Below is a small trained network, with its code and all its weights. Each question gives an input and a class and asks what happens when units are switched off, that is, made to give their printed mean instead of their output.

import numpy as np


def w(rows, s, z=0):
    codes = np.array(rows[::2]) - 128.0
    scale = np.full(codes.shape[1], s)
    scale[-1] = z or s
    return codes * scale


def f(y):
    return np.maximum(y, 0)


def log_softmax(a):
    a = a - a.max(-1, keepdims=True)
    return a - np.log(np.exp(a).sum(-1, keepdims=True))


def net(x, mask):
    res = np.array(x, float).reshape(1, 8) / 4 @ E
    y = f(res @ A[0][:, :-1].T + A[0][:, -1])
    res = res + np.where(mask, y, B[0][:, -1]) @ B[0][:, :-1]
    return log_softmax(res[-1] @ U[:, :-1].T + U[:, -1])


A, B = {}, {}
E = w([
[117,125,82,141,155,155,183],'x0',
[83,17,50,196,140,153,111],'x1',
[66,252,128,150,139,168,188],'x2',
[123,162,50,91,203,112,163],'x3',
[119,135,40,63,91,28,170],'x4',
[113,142,108,115,89,98,78],'x5',
[107,228,114,225,133,76,35],'x6',
[186,132,168,161,235,134,95],'x7',
],0.012)
A[0] = w([
[154,148,253,99,146,141,154,176],'n0',
[35,115,183,190,125,195,118,124],'n1',
[104,173,86,101,186,111,167,156],'n2',
[146,137,107,167,163,123,72,176],'n3',
[212,141,171,110,131,172,156,166],'n4',
[103,172,139,111,64,98,123,22],'n5',
[73,157,131,110,100,86,145,143],'n6',
[134,173,114,100,131,153,178,126],'n7',
[174,115,97,152,183,102,43,98],'n8',
[129,73,111,95,88,93,141,253],'n9',
],0.015,0.0023)
B[0] = w([
[225,165,147,111,188,127,55,249],'n0',
[109,119,147,192,69,253,137,219],'n1',
[90,177,96,103,201,157,207,228],'n2',
[105,179,153,226,140,99,141,195],'n3',
[187,81,144,100,176,151,86,213],'n4',
[202,144,97,106,49,101,73,196],'n5',
[173,219,57,114,46,89,138,197],'n6',
[145,177,107,117,171,133,158,201],'n7',
[120,94,200,156,114,62,214,213],'n8',
[166,37,79,142,132,103,157,221],'n9',
],0.011,0.018)
U = w([
[201,113,216,96,170,156,81,61],'0',
[108,116,163,171,80,234,103,144],'1',
[113,5,100,97,108,112,133,171],'2',
[94,155,103,85,174,159,170,172],'3',
[146,149,107,90,41,93,107,232],'4',
[114,144,208,189,126,81,129,6],'5',
],0.014,0.0014)

Each question gives the input, the list of numbers given to net, and the class t.
The units are the neurons (one row each of A and B). Each row of codes is followed by its name. A weight is (code - 128) times the scale printed after its matrix; where a second scale follows, it is the last column's (A, B and U).
mask holds one flag per neuron, in row order. A switched-off neuron (its flag False) gives its mean, the last column of its row in B, instead of its output. The means were averaged over made-up inputs and are rounded, as every weight is.
A unit's drop is (log p(t) with every unit on - log p(t) with that unit switched off) / (log p(t) with every unit on - log p(t) with every unit switched off).
The circuit of an input: a set's keep is (log p(t) with only the set's units on - log p(t) with every unit switched off) / (log p(t) with every unit on - log p(t) with every unit switched off). Starting from all 10 units, units are removed one at a time, each time the one whose removal leaves the highest keep (on an exact tie, the one counted first), for as long as the keep stays at least 0.8.
units of the circuit, in order: the units of the circuit, biggest drop first
unit that matters most: the unit with the biggest drop
k most important neurons: the k neurons with the biggest drops, biggest first
drop when u is switched off: that unit's drop, to one decimal
input [-5,-1,-1,4,-7,1,3,3], class 5: unit that matters most => n3
input [-5,5,-4,7,3,2,5,-4], class 5: 2 most important neurons => n8, n3
input [-3,-4,-7,-8,-1,1,3,-4], class 4: 3 most important neurons => n5, n4, n2
input [5,-3,-6,-3,3,-5,0,1], class 2: units of the circuit, in order => n0, n9
input [-7,-3,-3,-5,-5,2,7,-4], class 1: 2 most important neurons => n1, n5
input [7,-6,-7,-2,4,-5,2,-1], class 2: 2 most important neurons => n0, n9
input [-5,-8,8,-4,0,6,2,0], class 4: 2 most important neurons => n6, n5
input [-4,5,-2,-2,-2,-7,6,-3], class 1: drop when n1 is switched off => 3.9
input [2,-3,-1,1,-2,8,1,7], class 5: drop when n3 is switched off => 0.3
input [-5,1,-8,5,-5,7,-2,8], class 5: drop when n3 is switched off => 0.1
input [7,8,-7,-8,-5,-3,-7,6], class 1: drop when n6 is switched off => 0.0
input [7,4,2,2,-3,-2,2,8], class 5: 2 most important neurons => n8, n3
input [-1,2,-8,6,8,-3,4,2], class 2: 2 most important neurons => n9, n0
input [3,2,-8,-6,-1,-3,-5,3], class 2: units of the circuit, in order => n9
